Below is a small trained network, with its code and all its weights. Each question gives an input and a class and asks what happens when units are switched off, that is, made to give their printed mean instead of their output.

import numpy as np


def w(rows, s, z=0):
    codes = np.array(rows[::2]) - 128.0
    scale = np.full(codes.shape[1], s)
    scale[-1] = z or s
    return codes * scale


def f(y):
    return y / 2 * (1 + np.tanh(0.7978845608 * (y + 0.044715 * y**3)))


def log_softmax(a):
    a = a - a.max(-1, keepdims=True)
    return a - np.log(np.exp(a).sum(-1, keepdims=True))


def net(x, mask):
    res = np.array(x, float).reshape(1, 8) / 4 @ E
    y = f(res @ A[0][:, :-1].T + A[0][:, -1])
    res = res + np.where(mask, y, B[0][:, -1]) @ B[0][:, :-1]
    return log_softmax(res[-1] @ U[:, :-1].T + U[:, -1])


A, B = {}, {}
E = w([
[216,116,188],'x0',
[145,115,145],'x1',
[119,133,122],'x2',
[95,253,245],'x3',
[144,128,136],'x4',
[154,119,153],'x5',
[211,87,231],'x6',
[119,129,123],'x7',
],0.0058)
A[0] = w([
[2,44,64,154],'neuron 1',
[107,210,182,10],'neuron 2',
[83,169,201,37],'neuron 3',
[35,101,112,192],'neuron 4',
[114,216,171,17],'neuron 5',
[141,25,78,14],'neuron 6',
[200,149,161,254],'neuron 7',
],0.0088,0.0033)
B[0] = w([
[145,139,168,254],'neuron 1',
[191,109,3,169],'neuron 2',
[228,26,80,163],'neuron 3',
[170,98,204,202],'neuron 4',
[206,107,40,167],'neuron 5',
[187,224,21,185],'neuron 6',
[45,160,142,212],'neuron 7',
],0.012,0.0047)
U = w([
[199,169,36,2],'0',
[69,178,221,194],'1',
[2,130,157,196],'2',
],0.0057,0.0022)

Each question gives the input, the list of numbers given to net, and the class t.
The units are the neurons (one row each of A and B). Each row of codes is followed by its name. A weight is (code - 128) times the scale printed after its matrix; where a second scale follows, it is the last column's (A, B and U).
mask holds one flag per neuron, in row order. A switched-off neuron (its flag False) gives its mean, the last column of its row in B, instead of its output. The means were averaged over made-up inputs and are rounded, as every weight is.
A unit's drop is (log p(t) with every unit on - log p(t) with that unit switched off) / (log p(t) with every unit on - log p(t) with every unit switched off).
The circuit of an input: a set's keep is (log p(t) with only the set's units on - log p(t) with every unit switched off) / (log p(t) with every unit on - log p(t) with every unit switched off). Starting from all 7 units, units are removed one at a time, each time the one whose removal leaves the highest keep (on an exact tie, the one counted first), for as long as the keep stays at least 0.8.
units of the circuit, in order: the units of the circuit, biggest drop first
most important unit: the unit with the biggest drop
k most important neurons: the k neurons with the biggest drops, biggest first
drop when u is switched off: that unit's drop, to one decimal
input [-7,3,-1,-2,0,-3,-6,-4], class 1: units of the circuit, in order	[neuron 1; neuron 4; neuron 2]
input [-2,3,-3,6,-1,-5,-3,1], class 0: units of the circuit, in order	[neuron 2; neuron 5]
input [7,0,2,7,-4,-2,3,6], class 0: most important unit	neuron 2
input [-5,7,-1,6,-3,2,2,5], class 0: units of the circuit, in order	[neuron 2; neuron 3]
input [-7,8,-3,-6,-2,-1,-8,1], class 1: units of the circuit, in order	[neuron 1; neuron 4]
input [-7,1,7,7,1,-5,8,-4], class 0: units of the circuit, in order	[neuron 2; neuron 3]
input [-8,4,8,-5,-7,-8,-8,-8], class 1: 2 most important neurons	[neuron 1; neuron 4]
input [-8,-5,6,-3,-4,-7,-4,1], class 1: 2 most important neurons	[neuron 1; neuron 4]
input [-8,4,-8,-4,-4,2,-5,-7], class 1: 2 most important neurons	[neuron 1; neuron 4]
input [7,-7,-2,8,-2,5,8,-7], class 0: drop when neuron 2 is switched off	0.4
input [-6,-4,-5,6,-1,-2,2,7], class 0: drop when neuron 5 is switched off	0.2
input [-6,-6,-1,-2,2,7,-4,-2], class 1: drop when neuron 3 is switched off	0.1
